The symbols move the states like this.
r: tud->kib, sib->tuz, lup->suk, kip->kez, fof->neb, big->vas, nif->non, sek->ver, tor->fam, bim->lup, guv->gup, neb->fiv, nam->tef, sul->suz, tuz->fof, fef->pon, nir->sot, rak->tik, suz->seg, ved->biz, gor->puf, tev->div, bav->nif, tur->loz, reb->nek, seg->dag, vas->tus, rad->tud, vur->fum, zer->dus, laz->vin, vof->gis, tas->tur, vin->fef, kib->kuz, kuz->sof, zan->rak, nek->bav, ren->sab, sab->fip, div->zer, dag->rad, sof->guv, bem->sek, tus->lub, dom->nir, miz->vof, ret->kis, biz->tas, lat->vur, kis->laz, kez->big, pon->zut, nik->dek, lar->miz, loz->tor, gis->ref, ref->zas, sot->sib, ruf->nam, mam->bem, tef->lat, tik->ren, zut->kip, lub->vol, dek->dom, vol->ved, zas->tev, fam->bim, puf->lar, fum->gor, dus->zot, fip->ruf, gup->mak, non->sul, mak->ret, suk->pap, zot->reb, pap->mam, ver->nik, fiv->zan
x: tud->nif, sib->sek, lup->biz, kip->ret, fof->nik, big->laz, nif->div, sek->fam, tor->lub, bim->ved, guv->seg, neb->dek, nam->zan, sul->dus, tuz->ver, fef->guv, nir->mam, rak->sot, suz->zot, ved->kip, gor->fip, tev->puf, bav->tev, tur->vas, reb->ref, seg->reb, vas->vin, rad->bav, vur->ren, zer->miz, laz->kuz, vof->lat, tas->big, vin->sof, kib->non, kuz->sul, zan->nir, nek->zas, ren->tuz, sab->fof, div->lar, dag->nek, sof->suz, bem->tor, tus->fef, dom->pap, miz->tef, ret->tud, biz->kez, lat->tik, kis->kib, kez->kis, pon->gup, nik->lup, lar->nam, loz->tus, gis->vur, ref->fum, sot->bem, ruf->fiv, mam->loz, tef->rak, tik->sib, zut->mak, lub->pon, dek->suk, vol->zut, zas->gor, fam->vol, puf->ruf, fum->sab, dus->vof, fip->neb, gup->dag, non->zer, mak->rad, suk->tas, zot->gis, pap->tur, ver->bim, fiv->dom
p: tud->dag, sib->nir, lup->fam, kip->pon, fof->sib, big->kip, nif->nek, sek->mam, tor->tur, bim->tor, guv->kuz, neb->tuz, nam->fip, sul->nif, tuz->sot, fef->laz, nir->dek, rak->fiv, suz->non, ved->lub, gor->vur, tev->ref, bav->reb, tur->biz, reb->dus, seg->sul, vas->kez, rad->seg, vur->tef, zer->tev, laz->ret, vof->lar, tas->ved, vin->kis, kib->rad, kuz->tud, zan->neb, nek->zot, ren->rak, sab->tik, div->zas, dag->suz, sof->kib, bem->pap, tus->big, dom->nik, miz->puf, ret->gup, biz->vol, lat->nam, kis->mak, kez->zut, pon->vin, nik->sek, lar->gor, loz->tas, gis->miz, ref->vof, sot->dom, ruf->sab, mam->suk, tef->ruf, tik->zan, zut->fef, lub->vas, dek->ver, vol->tus, zas->gis, fam->loz, puf->fum, fum->lat, dus->div, fip->ren, gup->sof, non->bav, mak->guv, suk->bim, zot->zer, pap->lup, ver->bem, fiv->fof
i: tud->suz, sib->dek, lup->loz, kip->vin, fof->nir, big->pon, nif->zot, sek->suk, tor->biz, bim->tur, guv->tud, neb->sot, nam->ren, sul->nek, tuz->dom, fef->ret, nir->ver, rak->fof, suz->bav, ved->vas, gor->tef, tev->vof, bav->dus, tur->vol, reb->div, seg->nif, vas->zut, rad->sul, vur->ruf, zer->ref, laz->gup, vof->gor, tas->lub, vin->mak, kib->seg, kuz->dag, zan->tuz, nek->zer, ren->fiv, sab->zan, div->gis, dag->non, sof->rad, bem->lup, tus->kip, dom->sek, miz->fum, ret->sof, biz->tus, lat->fip, kis->guv, kez->fef, pon->kis, nik->mam, lar->vur, loz->ved, gis->puf, ref->lar, sot->nik, ruf->tik, mam->bim, tef->sab, tik->neb, zut->laz, lub->kez, dek->bem, vol->big, zas->miz, fam->tas, puf->lat, fum->nam, dus->zas, fip->rak, gup->kib, non->reb, mak->kuz, suk->tor, zot->tev, pap->fam, ver->pap, fiv->sib
w: tud->guv, sib->fiv, lup->bem, kip->tus, fof->rak, big->vol, nif->seg, sek->dom, tor->suk, bim->mam, guv->kis, neb->tik, nam->fum, sul->rad, tuz->zan, fef->kez, nir->fof, rak->fip, suz->tud, ved->loz, gor->vof, tev->zot, bav->suz, tur->bim, reb->non, seg->kib, vas->ved, rad->sof, vur->lar, zer->nek, laz->zut, vof->tev, tas->fam, vin->kip, kib->gup, kuz->mak, zan->sab, nek->sul, ren->nam, sab->tef, div->reb, dag->kuz, sof->ret, bem->dek, tus->biz, dom->tuz, miz->zas, ret->fef, biz->tor, lat->puf, kis->pon, kez->lub, pon->big, nik->sot, lar->ref, loz->lup, gis->div, ref->zer, sot->neb, ruf->vur, mam->nik, tef->gor, tik->ruf, zut->vas, lub->tas, dek->sib, vol->tur, zas->dus, fam->pap, puf->gis, fum->miz, dus->bav, fip->lat, gup->laz, non->dag, mak->vin, suk->sek, zot->nif, pap->ver, ver->nir, fiv->ren
k: tud->kis, sib->ren, lup->dek, kip->biz, fof->fip, big->tur, nif->kib, sek->tuz, tor->sek, bim->nik, guv->pon, neb->ruf, nam->miz, sul->sof, tuz->sab, fef->lub, nir->rak, rak->lat, suz->guv, ved->lup, gor->tev, tev->nif, bav->tud, tur->mam, reb->dag, seg->gup, vas->loz, rad->ret, vur->ref, zer->sul, laz->vas, vof->zot, tas->pap, vin->tus, kib->laz, kuz->vin, zan->tef, nek->rad, ren->fum, sab->gor, div->non, dag->mak, sof->fef, bem->sib, tus->tor, dom->zan, miz->dus, ret->kez, biz->suk, lat->gis, kis->big, kez->tas, pon->vol, nik->neb, lar->zer, loz->bem, gis->reb, ref->nek, sot->tik, ruf->lar, mam->sot, tef->vof, tik->vur, zut->ved, lub->fam, dek->fiv, vol->bim, zas->bav, fam->ver, puf->div, fum->zas, dus->suz, fip->puf, gup->zut, non->kuz, mak->kip, suk->dom, zot->seg, pap->nir, ver->fof, fiv->nam

The rows follow the links: the fewer symbols apart two states are, the more alike their rows tend to be.

Each row is also shifted at random along 4 hidden directions that mean nothing.

Rows in random order:
Each row stands for one state.
id 1: [-17,-16,22,13,-5,-22,-17,-31,-10,-12,1,36,32,-29,6,-20,-23,1,-14,21,-19,-30,0,18,-3,-2,-18,-27,1]
id 2: [42,5,-21,9,-11,6,-12,13,17,3,18,-42,-26,15,-23,41,15,-25,14,-20,-17,13,-30,5,22,5,15,55,2]
id 3: [4,19,-4,-24,2,16,12,3,29,-2,-1,21,1,0,19,1,5,17,3,5,-4,8,-15,-4,-19,9,11,25,17]
id 4: [-60,8,-13,-30,2,1,4,-8,15,-1,-1,45,30,-3,30,-5,-5,1,-2,35,0,1,-19,-6,-12,16,7,-15,5]
id 5: [62,28,-1,-9,-2,35,19,19,23,-1,5,18,-16,5,10,14,13,20,5,10,-24,26,-5,-2,-24,12,10,61,22]
id 6: [12,-7,22,25,0,-6,-16,-5,-2,-2,1,11,-11,-4,6,11,-8,20,-19,10,-14,7,-37,-18,7,21,16,8,-12]
id 7: [66,8,8,48,3,-11,-14,-11,-17,-5,14,57,30,-1,12,8,-19,8,-29,33,11,11,-6,-31,11,15,7,0,-15]
id 8: [-67,-34,19,22,-16,-15,-11,0,-43,6,2,50,19,-33,-9,-7,-14,-29,-21,35,-40,14,16,20,-5,22,-6,-53,-26]
id 9: [-11,-7,39,-9,-8,40,20,37,-7,7,-22,-14,-62,-9,0,-1,20,39,3,-12,-61,31,0,9,-41,19,4,25,4]
id 10: [-28,7,-32,0,1,-1,-8,4,-17,15,1,35,40,16,24,22,-13,-14,-7,55,14,24,-17,-32,21,15,4,-1,-13]
id 11: [-5,31,-55,-41,-11,8,3,-2,41,-2,29,44,52,-7,7,22,4,-52,21,39,-18,3,-11,30,-1,4,10,42,29]
id 12: [64,22,-26,4,7,-14,-1,-23,24,-15,21,28,46,3,4,-4,-4,-21,1,3,43,-21,18,1,8,-20,-1,9,13]
id 13: [74,13,-10,35,-9,-5,-11,-1,10,-5,32,34,16,-2,-9,24,-2,-29,-13,15,-5,16,-11,-3,11,13,22,28,-2]
id 14: [75,13,24,9,1,41,15,30,-2,7,-18,-35,-59,19,4,14,13,57,2,-17,-25,26,-8,-22,-13,5,4,61,8]
id 15: [-5,-23,21,22,-7,-8,-12,-8,-21,-3,-5,-12,-6,-17,-18,-6,-8,-8,-7,-3,-31,-12,13,22,5,-7,-18,-15,-6]
id 16: [-46,-31,8,16,-9,-18,-9,1,-34,6,-2,-20,-9,-10,-28,-4,0,-30,-1,-7,-12,0,19,19,10,-5,-9,-45,-22]
id 17: [43,11,29,-12,-4,39,21,6,1,-6,-20,4,-17,-15,8,-17,-2,39,11,2,-47,-4,26,24,-34,-16,-33,36,33]
id 18: [-75,-17,-31,-35,-5,-22,10,8,21,-1,21,-34,-5,-15,-45,-8,29,-78,29,-47,9,-11,36,60,-8,-15,6,-38,3]
id 19: [52,18,3,-19,16,21,16,5,16,1,-21,-66,-34,25,7,-11,11,45,21,-39,29,-17,14,-14,0,-32,-15,32,23]
id 20: [40,-4,-17,32,2,-14,-10,-1,-20,2,9,-19,8,12,-20,11,-4,-24,-3,-7,27,-4,17,-8,26,-13,-6,-8,-16]
id 21: [19,18,-31,2,15,1,-2,4,-9,15,-6,2,25,43,29,20,-5,13,-7,23,61,20,-15,-64,29,4,11,3,-15]
id 22: [-68,-13,-18,-4,-13,-4,-16,8,-12,11,6,14,15,-6,-3,23,-6,-35,-1,37,-33,17,-27,3,17,22,4,-2,-12]
id 23: [30,28,-21,-26,5,14,6,-9,22,-3,-5,-3,21,17,18,2,-5,13,12,9,14,-14,-6,-7,6,-16,-14,33,27]
id 24: [-65,-28,30,-2,-22,8,-10,19,-6,7,4,-6,-43,-30,-26,12,10,-16,1,-1,-91,15,-27,41,-16,30,8,5,-6]
id 25: [21,16,12,-12,5,21,17,12,14,2,-6,26,-11,2,24,0,5,36,-4,10,-4,18,-13,-18,-23,15,14,25,9]
id 26: [-2,-4,14,7,1,-19,-11,-28,6,-15,4,24,21,-19,3,-20,-15,3,-11,0,5,-28,6,9,0,-9,-10,-24,5]
id 27: [26,17,10,-24,1,25,11,-1,26,-6,-14,-6,-13,-1,17,-9,1,35,11,-3,-22,-8,-10,10,-18,-12,-12,42,29]
id 28: [-9,18,-43,-40,-2,9,10,5,19,1,2,-30,11,10,-8,6,8,-30,31,-5,4,-9,13,22,6,-23,-12,23,23]
id 29: [7,0,-28,2,8,-35,-13,-21,17,-6,15,-36,17,14,-21,-4,2,-36,12,-34,56,-31,7,4,32,-27,2,-23,-2]
id 30: [9,-19,31,43,-5,-5,-10,-5,-33,-4,0,49,8,-22,3,-7,-18,11,-27,30,-24,10,8,-7,-5,17,-3,-24,-19]
id 31: [-68,1,-8,-31,-5,8,12,8,8,5,2,42,10,-8,16,0,7,-8,0,24,-20,18,-11,7,-23,24,13,-9,2]
id 32: [-38,-15,-23,-6,-24,-16,-17,-9,5,-4,26,3,22,-31,-39,8,1,-81,14,10,-46,-16,13,65,6,-7,-14,-7,9]
id 33: [35,-11,-1,22,9,-18,-1,18,8,4,13,-85,-60,28,-41,17,31,-13,6,-79,54,7,2,-17,20,-4,34,-5,-26]
id 34: [-17,-5,12,13,-5,10,-10,1,-22,9,-11,28,6,1,24,11,-20,26,-16,47,-26,15,-25,-28,8,23,-3,7,-11]
id 35: [89,10,-4,41,-16,11,-11,0,-13,-6,24,37,18,-13,-16,17,-9,-26,-9,27,-35,10,16,17,5,1,-12,39,7]
id 36: [20,12,27,-22,11,20,15,0,23,-3,-22,-27,-35,11,22,-14,1,65,6,-25,6,-13,-16,-16,-16,-8,-2,27,18]
id 37: [19,-16,21,25,-20,7,-7,6,-21,-3,3,1,-13,-29,-28,1,-5,-16,-3,6,-61,2,18,39,-6,-3,-22,9,0]
id 38: [56,6,19,-7,14,12,25,10,18,-9,-8,-59,-49,9,-16,-20,22,29,16,-69,28,-11,39,5,-24,-29,-3,9,14]
id 39: [-37,6,-49,-45,-7,9,15,11,13,6,4,-31,10,4,-23,7,19,-54,34,-12,-2,-6,30,43,1,-22,-15,6,20]
id 40: [-17,-10,2,27,13,-34,-23,-14,-8,3,3,4,11,18,17,8,-13,11,-23,6,51,0,-36,-53,32,16,26,-34,-34]
id 41: [9,8,-18,3,-8,15,-4,14,-10,12,0,18,14,11,12,23,-6,-4,-4,37,-20,26,-18,-15,11,12,4,28,-3]
id 42: [-54,-16,29,14,-7,6,-16,-3,-35,6,-19,60,21,-15,36,-2,-29,35,-29,68,-47,14,-34,-22,-4,30,-9,-15,-15]
id 43: [11,5,1,-13,12,6,19,-3,0,-1,-13,-12,0,6,4,-22,6,15,7,-16,27,-11,37,-1,-12,-21,-13,-16,9]
id 44: [-70,7,-43,-45,15,-21,10,1,31,11,-2,-54,-2,33,3,2,19,-18,25,-35,68,-9,-12,-16,17,-10,19,-27,-3]
id 45: [48,0,18,43,-6,-4,-12,-11,-15,-7,13,69,26,-19,10,7,-20,4,-30,39,-19,14,-6,-13,-1,21,6,5,-10]
id 46: [6,4,7,4,6,-16,-5,-25,9,-17,6,30,30,-10,4,-20,-9,-5,-8,5,20,-25,7,7,-2,-9,-6,-26,5]
id 47: [-80,-15,21,-2,5,3,3,6,-35,13,-23,58,18,-4,44,-11,-18,37,-25,56,-12,28,-14,-33,-16,34,-2,-44,-22]
id 48: [89,5,18,38,-3,-2,-13,-22,-13,-12,-1,8,12,-2,3,-1,-24,22,-14,10,-4,-21,3,-8,15,-17,-23,23,9]
id 49: [75,3,-1,35,2,-6,-14,-12,-13,-3,5,-18,3,10,-11,3,-12,-1,-4,-6,20,-14,10,-11,27,-20,-13,10,-1]
id 50: [2,24,-18,-35,-5,20,3,-6,27,-5,6,31,28,-11,18,6,-5,-6,11,30,-28,-5,-12,20,-9,-2,-10,37,31]
id 51: [53,32,-22,-2,-11,33,7,10,4,1,18,90,48,-7,28,23,-12,-7,-10,74,-41,32,-9,-4,-12,22,0,57,17]
id 52: [2,13,-24,-16,-9,8,11,-9,3,-4,10,63,54,-24,4,-9,-6,-38,6,38,-20,-5,34,35,-17,-6,-21,1,20]
id 53: [56,4,5,31,6,-16,-19,-33,-8,-12,5,14,32,1,8,-4,-26,12,-13,15,21,-28,-3,-13,23,-18,-18,1,0]
id 54: [-20,9,-44,-26,-6,-6,9,-6,13,-1,20,25,44,-11,-13,-2,7,-66,19,9,9,-3,40,38,-4,-13,-8,-11,14]
id 55: [70,-6,13,38,9,-7,-1,7,-15,2,-5,-65,-44,25,-25,3,9,17,-1,-54,41,-3,20,-24,19,-21,-1,1,-16]
id 56: [72,28,-14,-12,4,23,19,5,13,-4,-4,-12,6,8,3,-5,3,8,19,-5,6,-6,30,9,-7,-28,-24,46,29]
id 57: [76,18,2,19,-10,20,-11,5,11,-2,9,-5,-12,7,-5,33,-5,8,-2,12,-39,13,-32,-4,13,10,5,71,9]
id 58: [-8,0,-18,2,-10,3,-15,9,2,6,7,-12,-2,9,-7,30,1,-23,4,13,-21,14,-28,-1,18,14,11,25,-6]
id 59: [-57,-29,46,7,8,-29,-9,-24,-15,-11,-17,10,2,-24,8,-39,-16,32,-20,-7,3,-35,2,-1,-11,-2,-11,-63,-11]
id 60: [-32,6,-46,-17,9,-29,1,-19,5,-2,19,33,66,3,1,-10,-2,-53,7,16,59,-13,27,6,8,-14,1,-44,0]
id 61: [28,-1,-4,13,2,-18,-12,-14,7,-8,6,-39,-5,1,-22,-2,0,-14,7,-30,16,-27,6,16,18,-26,-9,0,3]
id 62: [6,12,-14,-18,-1,14,18,3,3,0,0,11,13,-9,-4,-13,6,-12,14,6,-8,-5,35,26,-19,-16,-18,6,20]
id 63: [9,-1,-31,19,1,-28,-14,1,6,4,28,-5,12,16,-20,25,7,-47,-2,-10,39,11,-12,-12,30,9,32,-6,-22]
id 64: [68,14,-7,12,10,-15,-4,-19,23,-16,12,-11,12,3,-5,-8,-2,-5,2,-28,39,-28,8,1,11,-23,-1,9,13]
id 65: [-13,14,-17,-36,-2,17,16,17,32,4,7,-7,-16,1,-4,10,23,-12,17,-14,-8,12,-8,17,-16,7,17,27,15]
id 66: [23,-8,23,17,-14,6,-8,13,8,-4,15,-12,-40,-14,-25,17,9,-5,-3,-19,-45,9,-23,18,-6,21,18,27,-3]
id 67: [4,8,19,8,27,4,10,0,-14,6,-29,15,-5,31,51,-12,-10,78,-24,11,56,17,-14,-77,-4,12,12,-19,-17]
id 68: [-38,-8,10,10,34,-52,-6,-40,-12,-10,-14,26,46,15,38,-39,-22,33,-26,2,105,-34,4,-56,16,-10,2,-88,-23]
id 69: [-97,-18,27,-32,18,-9,6,-10,-11,3,-41,-16,-9,5,36,-33,-7,58,-3,0,23,-20,-9,-27,-10,-2,-15,-54,-6]
id 70: [74,13,-2,22,-5,2,-14,4,18,-4,13,-30,-24,16,-10,31,7,3,0,-18,1,8,-34,-16,21,6,19,50,-1]
id 71: [7,-13,-14,19,-9,-9,-4,17,-7,3,22,-29,-18,1,-41,17,21,-49,5,-29,5,14,14,16,9,4,18,-6,-16]
id 72: [-79,5,-20,-31,9,-6,3,0,7,7,0,43,32,3,26,-1,0,-12,-1,28,20,11,-14,-11,-7,23,15,-30,-8]
id 73: [17,14,0,-19,14,14,7,-9,12,-1,-20,-14,4,17,28,-12,-9,45,4,4,22,-17,-3,-19,0,-19,-19,13,13]
id 74: [-52,-16,-13,-12,-5,5,1,28,-13,19,-8,-50,-38,16,-16,21,18,-15,13,-15,-11,23,-12,-1,9,11,7,2,-17]
id 75: [71,-3,48,38,-3,2,-14,-22,-16,-15,-12,10,-7,-16,6,-15,-24,48,-17,8,-30,-23,2,0,-2,-13,-28,13,8]
id 76: [-42,5,-29,-36,6,1,11,0,1,6,-10,-26,11,11,2,-10,4,-15,20,-7,24,-11,20,8,6,-22,-18,-13,10]
id 77: [-2,-15,25,18,-16,3,-7,19,4,-3,15,-4,-39,-22,-30,12,15,-22,-3,-15,-52,16,-14,31,-12,24,20,16,-7]
id 78: [10,-7,8,23,2,-16,-12,0,2,1,10,-4,-14,7,-5,14,0,-1,-12,-14,13,5,-24,-19,13,14,25,-4,-18]
id 79: [16,14,-39,-19,25,-10,17,-2,6,5,-10,-58,5,39,2,-11,12,-3,22,-36,90,-13,33,-27,20,-39,-4,-21,3]
id 80: [103,48,-27,-3,2,33,17,12,28,1,15,24,8,19,13,26,8,9,7,17,3,26,-8,-20,-3,5,17,76,22]
id 81: [54,18,-28,-8,11,-8,12,-7,27,-9,12,-37,-1,16,-18,-3,16,-20,21,-50,60,-16,30,6,6,-31,9,5,13]

Some states, each with its row:
ren id 19
ver id 12
dus id 9
fef id 45
loz id 53
bav id 10
vol id 37
zut id 71
miz id 65
bim id 1
tus id 20
nif id 41
kez id 8
guv id 40
kuz id 70
dag id 58
nir id 38
kis id 63
tud id 2
pon id 7
tuz id 43
dek id 81
kib id 24
suk id 59
tas id 48

Row, symbols taken left to right, then the row they reach:
id 74 p r i: id 47
id 55 p r: id 35
id 33 x x r: id 22
id 66 i r p i: id 42
id 52 w p: id 62
id 6 w i p k: id 13
id 26 r r k w: id 56
id 64 p w w: id 60
id 49 p i k i: id 16
id 54 x w r k: id 17
id 15 p k i: id 75
id 25 i k w: id 14
id 80 p k i: id 51

